Each row was made from one path, in order. Every step used is in the known rows, and no mark comes twice. Write each row's path.
Each row is shifted at random along 6 fixed directions that mean nothing.
Known rows
pudeved, ferir, pupor, pipomor, sosero, zovo, divati, zotebo: -185, -94, 29, -168, -75, 116, -79, -233, -41, -42, 12, -6, 85, -130, -232, 216, 10, -53, -68, 136, -158, 80, -103, 39, -19, 305, -37, 88, 148, 69, 165, 61, -68, -150, 231, 11, -425, 123, -126, -86, -307, 22, -82, 14, 178, 71, 110, 156
divati, zovo, malib, sosero, lanud, ferir: 35, -57, 140, 222, 25, -51, -219, 230, -129, 164, 8, -1, -142, -127, 219, -441, -252, -198, 158, -130, -295, 104, 25, -347, -400, -89, -56, -75, 88, 154, -71, -94, -410, 120, -95, -26, -53, 565, -4, -261, -278, -72, -29, -62, 103, 138, -201, 201
lanud, pipomor, ferir, zotebo, pupor: -127, 262, 37, -525, 165, 506, 221, -36, -24, -88, -171, 87, 16, -43, -1, 418, 208, 252, -107, 26, 111, 174, -97, 208, 307, 284, -149, 288, -364, -5, -15, 2, 61, 60, 285, -103, -190, -238, -150, 456, -13, 182, -167, 101, 285, 12, 140, 96
pudeved, malib, lanud, ferir: -99, 62, 242, 92, 277, 216, -2, 232, -109, 95, 8, 211, -279, 16, 127, 132, -8, 99, 108, -136, -45, -11, -177, 140, -38, 34, -95, 28, -105, 77, -235, 45, -239, 151, -59, -22, -24, 252, -10, 125, -158, -140, 77, 2, 151, -65, 203, 58
zotebo, pupor, ferir, pipomor: 97, -108, -138, -334, -161, 298, -406, -196, -26, -58, -236, -328, 102, 141, 315, -237, 7, 51, 256, -106, -136, 26, -12, -280, -68, 173, -320, 143, 100, 80, -272, -540, -227, 342, 120, -109, -75, 329, -124, -217, -66, 151, 95, 10, -412, 147, -637, 345
ferir, pupor, pudeved, divati, zotebo: 62, -270, -29, 164, -209, 8, -427, -36, -51, -130, -192, 40, 33, -112, 15, -292, -7, -334, 174, -152, -227, 65, -5, -57, -2, 96, -154, -49, 191, 282, 180, -133, 38, -100, 61, 215, -177, 275, -198, -389, -151, 50, 35, 21, -57, 149, -23, 21
pipomor, ferir, zotebo, sosero: 60, -42, -143, 211, -170, 195, -46, -46, 38, -92, -210, 52, -57, -191, 113, -33, 77, 40, -184, -222, -161, -150, 56, -13, 37, 63, -52, -95, 136, -44, -9, -145, 90, -112, 86, 169, 228, 103, 14, -59, -1, -73, -116, 157, -216, -57, -135, 44
pipomor, sosero, lanud, ferir, pudeved: 425, -260, -55, -258, 425, 119, -224, -238, 175, 36, -217, -385, 63, 12, 180, 7, 86, 278, -45, -150, 219, -142, 34, 7, 298, 213, 136, -169, -165, 57, -8, -159, 125, 290, -86, 87, 84, -315, -49, -356, 230, 109, 283, 39, -567, -115, -216, -133
malib, sosero, pipomor, ferir, zotebo: -319, 447, 148, 82, 45, 218, 413, -161, -126, 140, -49, 169, 26, -71, -44, 488, -83, 82, -303, 170, 69, -64, -57, 217, 113, 30, 162, 117, -231, -344, 188, 261, -44, -343, -37, 58, 202, -455, 140, 442, 173, -287, -68, 142, 280, -140, 426, -161
zovo, divati, pudeved, zotebo, ferir, pupor: -104, 381, 173, -268, 219, -174, 482, -60, 58, 128, 247, -93, 189, 56, -479, 293, -63, 7, -346, 439, 334, 106, 66, 315, 255, -241, 95, 324, -411, -146, 520, 425, 475, -289, -113, 47, 439, -836, 319, 504, 312, 173, -41, 90, 296, -84, 595, -151
pudeved, ferir, zotebo, pupor: -197, 325, 75, -161, -61, 173, -26, 135, -77, -141, -78, 230, 35, -77, -38, -125, 83, -19, -55, -31, -139, 245, 46, 42, 142, -37, -311, 249, -320, 7, 146, -89, 10, -35, 79, 52, -30, 25, -20, 276, -110, 127, -315, 103, 324, 199, 74, 148
malib, sosero, lanud, pipomor, ferir, pupor, pudeved: -334, 30, 288, -312, 362, 312, 268, -96, 91, 374, 43, -11, 164, 59, -57, 407, 128, 381, 21, 2, 392, -2, 46, 488, 135, 21, 74, 261, -438, -258, -8, 26, -132, 86, 332, -109, -61, -420, 102, 446, 128, -48, 285, 36, 334, -139, 253, -47
zovo, divati, zotebo, ferir, pipomor: -108, -57, 113, -107, -315, 546, -422, -125, -77, -77, -307, -116, -44, -122, 298, -52, 44, 135, 187, -242, -367, -131, 52, -183, -22, 250, -421, 95, 204, -20, -233, -536, -339, 114, 268, 183, -279, 505, -123, -172, -380, -13, 62, 31, -177, 100, -457, 290
pipomor, sosero, ferir, zotebo, pupor, pudeved, malib, lanud: -216, -141, 276, 532, -336, -315, 376, 152, -39, 2, 59, 474, 65, 40, -130, -221, -354, -293, 52, -83, -115, -112, 26, 135, -224, -336, 31, -128, 205, 142, -14, 433, 46, -227, -275, 108, 352, -21, 351, -68, 88, -252, -75, -118, 269, -94, 382, 123
divati, zotebo, ferir, pudeved, malib, sosero, pipomor: 43, -194, -63, 96, -136, -157, -46, -139, -21, 113, -50, -21, -19, 101, 129, -453, -239, -132, 224, -176, -11, 91, 97, -263, -109, 72, 114, -115, 200, 144, 153, -123, 66, 183, -367, 2, 104, 84, 110, -501, 43, 54, 13, -135, -410, 91, -251, 284
pudeved, ferir, pupor, zotebo, sosero, pipomor: -279, -15, -24, -742, 348, 534, -86, -175, 14, 209, -66, -112, -32, 41, 150, -14, 142, 401, 249, -311, 123, 324, 146, -7, 179, 452, -184, 211, -178, -85, 180, -457, -119, 496, 151, -288, -457, 120, -120, -162, -236, 394, -153, -122, -271, 169, -427, 517
lanud, sosero, zovo, malib: 225, -94, -135, 347, -343, -458, -166, 29, -48, -71, 248, 3, 13, 15, 45, -228, -27, -263, -10, -19, -180, 24, -332, -413, -270, -131, 101, -85, 508, 200, -228, 147, -110, -33, -66, -162, 23, 402, -119, -47, -126, -96, -83, -17, 60, 54, -232, 110
zovo, divati, zotebo, pupor, ferir, pudeved, malib, sosero: -1, -183, 0, 316, -2, -140, -12, -20, 220, -87, 9, 200, -62, 162, -205, 124, 206, 104, 45, -71, 130, -262, -87, 349, 112, 46, 240, -84, 135, 46, -12, 85, 215, -99, -111, 143, 136, -95, -9, -98, -19, -150, 111, 47, -124, -188, 303, -103
sosero, zovo, divati, zotebo, ferir, pipomor: -382, 7, 189, -520, -150, 799, 27, -309, 66, 46, -27, -143, 17, -135, 134, 694, 229, 403, -73, -55, -116, -163, -174, -18, 145, 537, -167, 357, 126, -227, -427, -269, -482, 163, 493, -59, -593, 244, -243, 323, -352, 1, 54, 128, 130, -19, -244, 312
pipomor, sosero, ferir, pupor, pudeved, divati, zovo, malib, lanud: 61, 60, -6, -32, 434, -315, 77, 215, 64, -41, 259, 118, -40, 263, -294, -36, 102, 64, 230, 155, 244, -46, 87, 254, 132, -153, 51, -183, -34, -114, 321, 98, 329, 48, -155, -13, 70, -186, 132, -31, -56, 131, -44, -231, -81, -125, 327, -304
pipomor, sosero, ferir, pupor: 178, -32, -10, -176, 12, -218, -51, -185, 56, -274, -69, 24, 354, 10, -280, -188, 9, -189, -57, 176, -251, 22, 32, -81, 134, -47, 117, -102, 178, 480, 74, 124, 306, -21, -154, 155, 293, -139, -17, -65, 18, -10, -3, -95, -194, 149, 26, 108
zotebo, ferir, pupor, pipomor, sosero: 29, -436, -97, 149, -472, 115, -104, -286, -19, -249, -324, 48, 210, -181, 52, -12, -51, -102, 27, -135, -456, -217, -114, -130, -214, 173, -45, -129, 655, 417, -599, -16, -102, -26, 304, 54, 11, 369, -37, -112, -68, -308, 49, -96, -61, 27, -320, 327
malib, sosero, pipomor, ferir, pupor, pudeved: 65, -256, 26, -232, 48, 258, -251, -94, 136, 61, -71, -77, 185, 15, 154, -1, 219, 172, 195, -138, 77, -25, -111, 85, 106, 109, 51, 27, -50, 135, -322, -354, -204, 305, 366, 3, -129, 166, -184, -14, 32, 2, 352, 100, -98, 97, -374, 87
zovo, divati, pudeved, malib, lanud, pipomor, ferir, pupor: 141, -246, 153, 155, -366, -130, 120, -53, 89, -265, -142, 45, 220, -53, -153, 184, -64, -195, -68, 201, -401, -206, -236, -139, -100, -91, 247, -210, 354, 552, -508, 277, 4, -225, 8, 133, 161, 191, -50, 99, 98, -205, 250, 2, 148, 51, -6, 39
zovo, malib, sosero, lanud, ferir, zotebo, pupor, pipomor: 71, 90, -158, -83, -51, -140, 230, -2, -125, 53, -22, -179, -4, 162, -22, 180, -216, -139, 20, 237, 331, -57, -16, 72, -59, -42, 29, -16, -95, -203, -2, 160, 243, -4, -44, -188, 174, -306, 188, 93, 273, -53, 198, -145, 2, -254, 86, -92
pupor, pipomor, ferir, zotebo, sosero, lanud: -274, -155, 225, -76, 128, 268, -5, -84, -62, 1, -330, 94, 22, -92, -72, -40, -28, 190, 105, -339, -113, -137, 295, 218, 36, 140, -253, -167, 74, 22, 212, -67, 130, -34, 28, 93, -37, -76, 200, -315, -124, -39, -18, -269, -158, -87, 89, 202
zotebo, sosero, ferir, pudeved, divati, zovo, malib, lanud: 121, -74, -66, 11, 20, -243, 169, 220, 180, -2, 346, -27, -102, 134, -80, 10, -68, -66, 25, 199, 49, -80, -94, -256, -26, -49, 230, -133, 249, -196, -51, 46, -20, 48, -73, -151, -40, 170, 18, 11, 19, 155, -86, -23, -59, -31, -111, -89
malib, sosero, lanud, pipomor, ferir, zotebo, pupor, pudeved: 145, -168, -47, 197, -230, -76, -23, 65, -49, 34, -157, -13, 131, -61, 140, -128, -100, -138, 7, -77, 156, -58, 59, 115, -55, -166, 2, -79, -154, 46, -110, 17, 87, 10, 124, 104, 147, -65, 89, -93, 249, -139, 265, 52, 37, -123, -66, -87
zovo, malib, sosero, lanud, pipomor, ferir, zotebo, pupor: -195, 223, 171, -309, 52, 269, 182, 121, -86, 60, -150, 182, -6, -18, 68, -268, -125, 50, 153, -143, -83, 356, 153, -23, -45, 25, -251, 182, -287, 54, 284, -82, -92, 32, 47, -126, -73, -1, 26, 78, -216, 299, -380, -61, 314, 176, 16, 325
lanud, pipomor, sosero, ferir, zotebo, pupor: 96, 226, -139, -245, 66, 156, 19, 62, -85, -245, -167, 122, -2, -46, -22, 162, 175, 35, -114, 46, 15, 83, 72, 105, 279, 117, -85, 51, -218, 69, -4, 25, 241, 54, 66, 36, -94, -132, -168, 227, -6, 23, -117, -14, 20, -11, 62, -83
pupor, pudeved, malib, sosero, zovo, divati, zotebo, ferir, pipomor: 57, -59, -143, -319, -79, 244, -26, -193, 107, 149, 123, -392, -64, 49, 220, 53, 30, 144, 4, -26, 219, -45, 7, -179, 29, 203, -8, 136, -4, -250, -38, -331, -168, 288, 34, -75, -125, 11, -80, -115, -33, 194, 103, 125, -357, -37, -332, 90
sosero, lanud, pipomor, ferir, zotebo: 28, 357, -19, 169, 89, 281, -309, 166, -271, 20, -376, 37, -250, -136, 398, -272, -48, -1, 45, -201, -221, 75, 194, -142, 4, -79, -302, -103, -293, -167, 164, -350, -254, -90, -22, 121, -29, 183, -112, -14, -83, -129, -121, 66, -36, 121, -144, -227
zotebo, pupor, ferir, pudeved, divati, zovo: 59, 26, -273, -448, 474, -180, 204, -353, 298, -18, 305, -373, 228, 137, -421, 480, 316, 153, -253, 468, 470, 6, -116, 161, 275, 194, 221, 251, -248, -159, 258, 215, 390, -1, -26, -72, -34, -683, 5, 193, 353, 363, 5, 173, -57, -37, 329, -250
pudeved, zotebo, pupor, ferir, pipomor, sosero: -11, -172, -141, 55, -232, 148, -52, -231, -26, -64, -187, -60, 84, -68, 161, -19, -17, 43, -64, -141, -202, -44, -4, -85, -127, 142, -17, 53, 319, 141, -266, -47, -121, 35, 77, -75, 46, 111, -43, -71, 4, -161, -138, -22, -197, -14, -217, 205
divati, pudeved, malib, sosero, lanud, ferir, zotebo: 55, 300, -26, 522, -40, -36, -61, 333, -139, 140, -26, 84, -359, -108, 298, -62, -103, -191, -165, -55, -36, -141, 141, -141, -81, -270, 85, -103, -215, -398, 9, 0, -297, -167, -211, 80, 79, 146, -100, 203, 75, -323, 10, 121, 142, -73, 54, -478
zotebo, ferir, pudeved, divati, zovo, malib, lanud: 66, 67, 12, 124, 157, -145, -188, 372, 21, -30, 148, 106, -217, 166, 5, -368, 6, 14, 319, -29, -39, -6, 90, -105, -16, -199, -217, -122, 46, -186, 141, -261, -31, 66, -41, 17, -61, 316, 50, -92, -205, 181, -167, -98, -11, 71, -90, -144
malib, lanud, ferir, pipomor, sosero, zovo, divati, zotebo, pupor: 166, 161, -297, -419, 15, 74, 189, 239, -41, -99, 198, -144, -178, 53, -135, 308, 80, 1, -240, 386, 219, 185, 15, -78, 175, 83, 84, 124, -144, -185, -43, 45, 126, 57, 215, -249, -357, -13, -277, 442, 1, 182, -109, 17, 189, -75, 4, -196
sosero, zovo, malib, lanud, ferir, pupor, pudeved: 125, -17, 63, 77, 184, -360, -87, 42, -57, 267, 148, -89, 206, 168, -13, -512, -194, -154, 238, -4, 295, 153, 140, 131, -118, -444, -145, 27, -355, 20, 332, -19, 113, 116, -146, 49, 361, -198, 264, -151, 102, 131, 197, -43, 37, -14, 51, -43
pudeved, malib, lanud, ferir, zotebo, pupor, pipomor, sosero, zovo, divati: 18, -143, -92, -152, -15, -104, -227, 13, -109, -140, 71, 56, -94, 14, -96, -478, -56, 0, 157, -36, -357, 384, 66, -307, -253, -24, -261, -171, 195, 338, 41, -272, -242, 95, -13, -134, -380, 498, -138, -400, -367, 356, -270, -92, -10, 348, -326, 406
zovo, divati, pudeved, ferir, zotebo, pupor, pipomor: -157, 102, -68, -438, 187, 291, -63, -105, -57, 83, -95, -131, -32, 104, 16, 235, 75, 224, 137, 72, 228, 106, 18, 205, 90, 239, -258, 217, -315, -324, 16, -284, -6, 190, 307, -169, -264, -140, 50, 112, 58, 205, 114, 3, 9, 44, -135, 84
sosero, pipomor, ferir, zotebo, pupor, pudeved, malib: 176, -102, 18, 251, -244, -316, 38, 47, 47, -20, 126, 42, -8, 54, 151, -196, -62, -212, -19, -135, 241, -2, -163, -39, -78, -231, 55, -32, -2, 210, -121, 181, 127, 55, -237, 32, 339, -193, 89, -112, 376, 1, 197, 83, -79, 57, -9, -5

Which path is each row?
-503, 166, 269, -313, 408, 59, 446, 56, 85, 270, 439, 110, -29, 68, -276, 433, 157, 308, -82, 120, 230, 244, 58, 332, 13, -128, 88, 239, -315, -231, 14, 190, -173, -45, 106, -226, -210, -311, 27, 522, 13, 212, -18, 21, 484, 44, 396, -10
zotebo, sosero, zovo, malib, lanud, pipomor, ferir, pupor, pudeved, divati
-182, -47, 299, 223, 62, 275, -60, -102, 154, 172, -178, 54, 65, -117, 195, 266, 102, 350, 34, -183, -109, -318, 3, 131, -28, 66, 71, 35, -93, -193, -343, -83, -388, -92, 236, 175, -128, 72, 4, 136, -97, -294, 197, 109, 199, -54, -62, -113
divati, zovo, malib, sosero, lanud, pipomor, ferir, pudeved
-133, 133, 9, 50, 37, -120, 9, 246, -193, 7, -29, -24, -165, 10, -59, -179, -139, -55, -89, 37, -61, 39, 460, -51, -103, -250, -111, -100, 24, -213, 144, 37, 27, -143, -92, -91, -71, -82, 40, 100, 54, -145, -114, -289, 31, -5, 94, -220
pudeved, divati, zotebo, pupor, ferir, pipomor, sosero, lanud
-317, 62, 316, -135, -91, 47, 198, -90, 185, 75, 404, 147, 143, -96, -87, 406, 113, 7, -7, 77, -9, 41, -355, -53, -138, 171, 61, 324, 137, -64, -111, 258, -345, -67, 243, -125, -330, 80, -73, 266, -233, 190, -137, 118, 568, 153, 82, 247
sosero, ferir, zotebo, pupor, pudeved, divati, zovo, malib
-471, 70, 358, -23, -20, 21, 579, 109, 27, 341, 206, 66, 46, -142, -197, 227, -229, 49, -351, 35, 131, 47, 193, 121, -74, -182, 144, 192, -102, -247, 188, 417, -45, -259, 22, -174, 104, -381, 296, 368, 215, -91, -95, -63, 443, -105, 356, 101
pipomor, ferir, pupor, pudeved, zotebo, sosero, lanud
109, 86, -59, -398, 357, 231, 236, -191, 76, 91, 52, -211, -52, 11, 79, 246, -38, 19, -50, 101, 181, 134, -229, -119, 159, 339, 145, 31, -186, -73, 325, 82, -75, 116, -201, -166, -70, -223, -93, -113, 9, 367, -184, 128, -102, -71, 117, 27
pudeved, divati, zovo, malib, lanud, ferir, zotebo
172, -198, -115, -90, -229, -26, 355, 26, 99, -178, 255, -43, -45, 73, -87, 577, 6, -44, -140, 218, 112, -333, -400, -109, 123, 240, 345, -167, 535, -33, -414, 322, 87, 56, 118, -179, -142, 114, -117, 181, 13, -158, 36, -71, -59, -337, 21, -119
divati, zotebo, ferir, pipomor, sosero, zovo, malib, lanud
-74, 299, 131, 102, 482, -146, -291, 90, 38, -60, 199, 117, -110, 143, -148, 233, 439, 318, 208, -22, 203, -136, -24, 350, 170, -62, -146, -4, -152, -198, 184, -37, 190, -57, -1, 168, -99, -176, 3, 113, -178, 35, 74, -104, 44, -4, 282, -398
sosero, pipomor, ferir, pudeved, divati, zovo, malib
252, -384, -153, 39, 16, 78, 68, -38, 173, 127, -135, -160, -136, 4, 165, -171, -42, 14, 50, -202, -4, -17, -99, -189, -46, 217, 288, -98, 199, 45, -100, -17, -143, 181, -166, -234, -32, 172, -130, -279, -15, 57, -42, 38, -280, -131, -149, 145
divati, zotebo, ferir, pudeved, malib, lanud, sosero
-69, -322, 91, 117, -492, -243, 83, -209, 86, -233, 191, 163, 249, -112, -330, 11, -49, -155, -173, 151, -395, 84, -319, -198, -252, 5, 159, -131, 485, 531, -249, 198, -158, -223, 90, 52, -137, 322, -57, -225, -141, 50, -33, 140, 239, 202, -56, 460
pipomor, ferir, zotebo, pupor, pudeved, malib, sosero, zovo, divati
-2, 229, 20, 508, 200, -281, -87, 121, -43, 197, 39, 96, -100, -38, 102, -179, -80, -33, -30, -90, 114, -28, 174, 127, 61, -226, 74, 2, -300, -203, 400, 153, 94, -174, -379, 176, 193, -236, 164, -170, 71, -199, -117, 14, -82, -104, 275, -386
divati, zovo, malib, lanud, pipomor, sosero, ferir, pudeved, zotebo
109, -75, -16, -177, 56, 323, -34, -219, -4, -23, -295, -43, -21, -73, 286, -174, -64, 13, 114, -250, -183, 115, -123, -237, 31, 310, 52, -153, 42, 218, 97, -171, -210, 142, -196, -57, -26, 97, -144, -423, -56, 142, -142, 56, -336, 134, -239, 246
pudeved, malib, lanud, sosero, pipomor, ferir, zotebo
124, -63, -89, -407, -37, 302, 100, 94, 166, -130, -15, 66, -49, -48, 104, 127, 165, 12, -34, -50, -31, 105, -122, -164, 181, 304, 137, 121, -49, 62, -244, -69, -157, 282, 137, -199, -339, 194, -363, 127, -67, 231, -139, 113, 26, 137, -262, 151
divati, pudeved, malib, lanud, sosero, ferir, zotebo, pupor
-2, -44, -37, 700, -563, -261, -508, 281, -211, -134, -216, 249, -35, -34, 220, -518, -187, -367, 329, -176, -380, -138, 102, -113, -347, -346, -293, -118, 202, 122, -380, -227, -142, -106, 41, 211, 80, 631, 53, -264, -143, -419, 174, -109, 57, 101, -341, 21
zovo, malib, sosero, ferir, pudeved, zotebo, pupor, pipomor
-195, 111, 229, 219, -434, 78, -241, 216, -120, -116, -145, 239, 70, -179, 2, -360, -103, -202, 76, 10, -689, 93, 174, -304, -269, -317, -190, -20, 176, 252, -260, -220, -394, -277, 191, 166, -89, 654, -140, 192, -336, -179, -50, -20, 421, 382, -320, 199
zovo, divati, zotebo, sosero, pipomor, ferir, pupor
23, -70, 72, 425, -219, -505, -66, -62, -109, -90, 91, 45, 261, -217, -190, -63, -136, -274, -239, 117, -34, -33, -57, 232, -188, -241, 49, -87, -129, 254, 0, 395, 280, -176, -121, 343, 314, -140, 335, -240, 155, -316, 221, 101, 46, -55, 305, -50
lanud, pipomor, sosero, zovo, divati, zotebo, pupor, pudeved, ferir
135, -102, -267, 2, -84, -82, 1, -225, -55, -79, -122, -194, 61, 27, 18, -102, -91, -68, -99, 41, -29, 4, 142, -48, -103, 37, 31, -38, 214, 48, 31, 27, 170, -29, -94, -37, 199, -178, 35, -141, 136, -38, -100, -71, -342, -57, -48, 2
pudeved, divati, zotebo, pupor, ferir, pipomor, sosero
-2, -111, -161, -20, 111, -23, -177, -65, 8, 151, 75, -70, -83, -34, 10, -115, 55, 32, 8, -72, 20, 227, -5, -53, 22, 131, 28, 125, -22, -10, 233, -124, -60, 68, 41, -132, -256, 53, -108, -198, 22, 188, -161, 62, -106, 181, -133, -9
ferir, pupor, pipomor, sosero, zovo, divati, pudeved, zotebo
-167, -284, 79, -29, 31, 253, 132, -129, 257, 60, 4, 248, -3, 52, 41, 44, 208, 208, 160, -332, 92, -22, -228, 223, 45, 297, 182, 77, 113, 176, -108, -75, -132, 209, 65, -54, -9, 54, -84, -113, -102, 66, -61, 125, -43, 1, 80, 303
pipomor, ferir, zotebo, pupor, pudeved, malib, sosero
-266, -134, 92, 5, 106, 175, 318, -135, -1, 214, -58, 94, -58, -101, 86, 42, -133, 238, 41, -163, -146, 101, 130, -19, -233, 149, -4, 73, 137, -68, -75, 99, -265, -1, 73, -162, -190, 53, 122, 64, -165, 37, -316, -110, 203, -15, 39, 241
zotebo, ferir, pudeved, divati, zovo, malib, lanud, pipomor, sosero
289, 163, -87, 177, 321, -380, -499, 299, 22, -50, 228, -131, -232, 118, 77, -350, 201, -13, 229, -29, 92, 17, 59, -178, -31, -231, -155, -145, -55, -114, 218, -221, 50, 72, -168, 57, -56, 162, -95, -183, -133, 212, -6, -80, -147, 136, -125, -376
sosero, lanud, ferir, pudeved, divati, zovo, malib
